Below is a small trained network, with its code and all its weights. Each question gives an input and a class and asks what happens when units are switched off, that is, made to give their printed mean instead of their output.

import numpy as np


def w(rows, s, z=0):
    codes = np.array(rows[::2]) - 128.0
    scale = np.full(codes.shape[1], s)
    scale[-1] = z or s
    return codes * scale


def f(y):
    return np.maximum(y, 0)


def log_softmax(a):
    a = a - a.max(-1, keepdims=True)
    return a - np.log(np.exp(a).sum(-1, keepdims=True))


def net(x, mask):
    res = np.array(x, float).reshape(1, 8) / 4 @ E
    y = f(res @ A[0][:, :-1].T + A[0][:, -1])
    res = res + np.where(mask, y, B[0][:, -1]) @ B[0][:, :-1]
    return log_softmax(res[-1] @ U[:, :-1].T + U[:, -1])


A, B = {}, {}
E = w([
[113,41,108,160,194,92,52,117],'x0',
[132,216,54,112,114,132,2,75],'x1',
[87,205,111,176,186,49,246,7],'x2',
[191,172,188,130,200,152,136,147],'x3',
[59,211,230,171,90,79,150,137],'x4',
[78,151,152,158,108,159,108,101],'x5',
[105,121,172,149,218,106,71,114],'x6',
[135,156,116,70,111,153,131,124],'x7',
],0.0074)
A[0] = w([
[150,137,141,216,99,123,180,88,81],'n0',
[83,93,99,124,187,46,184,65,250],'n1',
[172,174,219,93,30,199,163,168,224],'n2',
[200,171,196,115,173,157,160,173,122],'n3',
[79,141,1,137,209,181,110,71,235],'n4',
[191,206,140,208,173,170,143,147,78],'n5',
[171,128,183,54,203,129,151,181,125],'n6',
[164,191,205,180,115,55,128,98,208],'n7',
],0.0084,0.0024)
B[0] = w([
[111,168,65,129,158,64,120,157,187],'n0',
[2,160,138,122,93,134,109,46,252],'n1',
[70,170,65,124,94,43,191,142,254],'n2',
[216,230,104,169,208,45,76,193,206],'n3',
[157,199,249,233,104,145,30,139,244],'n4',
[159,85,133,118,192,195,121,205,178],'n5',
[154,88,61,23,181,88,100,100,201],'n6',
[52,156,65,152,99,79,62,207,221],'n7',
],0.0076,0.008)
U = w([
[56,161,130,160,82,60,184,92,221],'0',
[177,84,164,170,169,167,57,67,23],'1',
[157,135,137,131,57,159,84,138,74],'2',
[131,24,131,162,140,86,23,254,169],'3',
[239,134,95,91,206,106,160,173,3],'4',
],0.0082,0.0039)

Each question gives the input, the list of numbers given to net, and the class t.
The units are the neurons (one row each of A and B). Each row of codes is followed by its name. A weight is (code - 128) times the scale printed after its matrix; where a second scale follows, it is the last column's (A, B and U).
mask holds one flag per neuron, in row order. A switched-off neuron (its flag False) gives its mean, the last column of its row in B, instead of its output. The means were averaged over made-up inputs and are rounded, as every weight is.
A unit's drop is (log p(t) with every unit on - log p(t) with that unit switched off) / (log p(t) with every unit on - log p(t) with every unit switched off).
The circuit of an input: a set's keep is (log p(t) with only the set's units on - log p(t) with every unit switched off) / (log p(t) with every unit on - log p(t) with every unit switched off). Starting from all 8 units, units are removed one at a time, each time the one whose removal leaves the highest keep (on an exact tie, the one counted first), for as long as the keep stays at least 0.8.
units of the circuit, in order: the units of the circuit, biggest drop first
most important unit: the unit with the biggest drop
k most important neurons: the k neurons with the biggest drops, biggest first
drop when u is switched off: that unit's drop, to one decimal
input [5,8,5,-4,-2,-8,-2,8], class 1: most important unit -> n4
input [-2,-2,6,6,1,-7,-3,5], class 4: 4 most important neurons -> n3; n5; n6; n4
input [7,8,3,2,0,5,0,3], class 1: units of the circuit, in order -> n4; n2
input [-3,-3,4,3,1,-6,-2,3], class 4: 4 most important neurons -> n3; n6; n5; n4
input [2,4,5,-1,-4,8,-1,3], class 1: 3 most important neurons -> n4; n2; n7
input [5,-3,2,8,2,7,0,-4], class 3: units of the circuit, in order -> n7; n5
input [6,2,-1,2,-7,0,4,4], class 1: 3 most important neurons -> n7; n4; n2
input [-3,-8,-8,7,8,-4,-3,-2], class 4: 2 most important neurons -> n3; n6
input [4,-3,-3,4,-6,-7,-2,-4], class 4: units of the circuit, in order -> n7; n6; n4
input [-7,6,-1,2,5,8,6,-5], class 3: units of the circuit, in order -> n5; n7
input [8,3,4,6,-4,-1,-6,1], class 1: 2 most important neurons -> n2; n4
input [4,0,3,-6,-6,-7,2,-2], class 1: 2 most important neurons -> n2; n4
input [-8,-6,-6,-4,1,-1,5,4], class 0: 2 most important neurons -> n2; n5
input [-5,-1,-8,-2,1,-8,-4,7], class 4: most important neuron -> n1
input [0,7,3,-5,1,-1,-6,-4], class 2: 2 most important neurons -> n2; n4
input [-7,-8,-8,2,1,0,-3,2], class 0: drop when n6 is switched off -> -1.0
input [-3,5,-5,4,5,-4,5,4], class 4: drop when n4 is switched off -> 0.3
input [-4,8,2,8,5,-5,4,-3], class 3: drop when n7 is switched off -> 0.7
input [1,-5,-3,6,-7,6,3,1], class 4: drop when n7 is switched off -> 0.2
input [2,5,-4,8,-1,-4,-3,-2], class 4: most important unit -> n7
